Below are the code and all the weights of a small trained network. Each question names an input and a class and asks about switching units off, where a switched-off unit gives its printed mean instead of its output.

import numpy as np


def w(rows, s, z=0):
    codes = np.array(rows[::2]) - 128.0
    scale = np.full(codes.shape[1], s)
    scale[-1] = z or s
    return codes * scale


def f(y):
    return y / 2 * (1 + np.tanh(0.7978845608 * (y + 0.044715 * y**3)))


def log_softmax(a):
    a = a - a.max(-1, keepdims=True)
    return a - np.log(np.exp(a).sum(-1, keepdims=True))


def net(x, mask):
    res = np.array(x, float).reshape(1, 3) / 4 @ E
    y = f(res @ A[0][:, :-1].T + A[0][:, -1])
    res = res + np.where(mask, y, B[0][:, -1]) @ B[0][:, :-1]
    return log_softmax(res[-1] @ U[:, :-1].T + U[:, -1])


A, B = {}, {}
E = w([
[47,150,216,231,88],'x0',
[69,2,97,186,210],'x1',
[150,92,5,204,51],'x2',
],0.0069)
A[0] = w([
[153,144,82,194,90,53],'N1',
[83,165,198,89,197,68],'N2',
[94,65,90,120,209,46],'N3',
[79,84,135,166,182,16],'N4',
[172,141,107,239,94,45],'N5',
[127,138,107,151,173,21],'N6',
[120,201,123,101,52,26],'N7',
[166,106,79,111,120,44],'N8',
[3,182,199,194,110,20],'N9',
[139,127,130,137,130,20],'N10',
[170,92,120,51,158,42],'N11',
[61,142,182,117,162,39],'N12',
[131,140,189,108,161,33],'N13',
[162,115,104,168,87,2],'N14',
[82,166,177,96,191,107],'N15',
[180,156,165,73,65,59],'N16',
],0.013,0.007)
B[0] = w([
[166,54,129,159,95,192],'N1',
[246,43,82,173,103,224],'N2',
[61,129,219,114,29,201],'N3',
[104,115,224,95,11,173],'N4',
[213,42,44,89,57,204],'N5',
[185,21,142,111,22,110],'N6',
[66,63,207,137,41,200],'N7',
[137,114,85,94,123,160],'N8',
[42,244,68,17,127,253],'N9',
[205,39,71,102,55,101],'N10',
[106,190,47,54,99,177],'N11',
[181,83,92,144,62,167],'N12',
[184,55,91,120,84,158],'N13',
[232,18,41,22,23,142],'N14',
[195,82,89,177,118,215],'N15',
[74,142,214,139,56,216],'N16',
],0.012,0.0063)
U = w([
[225,65,88,150,128,109],'0',
[87,105,252,128,91,2],'1',
[119,181,64,38,137,111],'2',
[121,178,141,148,195,195],'3',
],0.018,0.0097)

Each question gives the input, the list of numbers given to net, and the class t.
The units are the neurons (one row each of A and B). Each row of codes is followed by its name. A weight is (code - 128) times the scale printed after its matrix; where a second scale follows, it is the last column's (A, B and U).
mask holds one flag per neuron, in row order. A switched-off neuron (its flag False) gives its mean, the last column of its row in B, instead of its output. The means were averaged over made-up inputs and are rounded, as every weight is.
A unit's drop is (log p(t) with every unit on - log p(t) with that unit switched off) / (log p(t) with every unit on - log p(t) with every unit switched off).
most important unit: the unit with the biggest drop
k most important neurons: the k neurons with the biggest drops, biggest first
drop when u is switched off: that unit's drop, to one decimal
input [1,-3,-1], class 3: most important unit => N3
input [-5,-5,-2], class 1: 2 most important neurons => N16, N9
input [-3,-3,-4], class 0: 2 most important neurons => N9, N2
input [4,8,-8], class 0: 3 most important neurons => N2, N15, N12
input [-2,-7,-6], class 1: 2 most important neurons => N16, N7
input [3,-3,-3], class 3: 2 most important neurons => N5, N11
input [6,2,-8], class 0: 2 most important neurons => N2, N15
input [5,-4,4], class 2: 3 most important neurons => N9, N2, N5
input [6,2,0], class 2: drop when N9 is switched off => 0.3
input [5,1,-2], class 2: drop when N9 is switched off => 0.5
input [-3,-7,5], class 1: drop when N15 is switched off => 0.0
input [3,7,-8], class 0: 3 most important neurons => N2, N15, N12
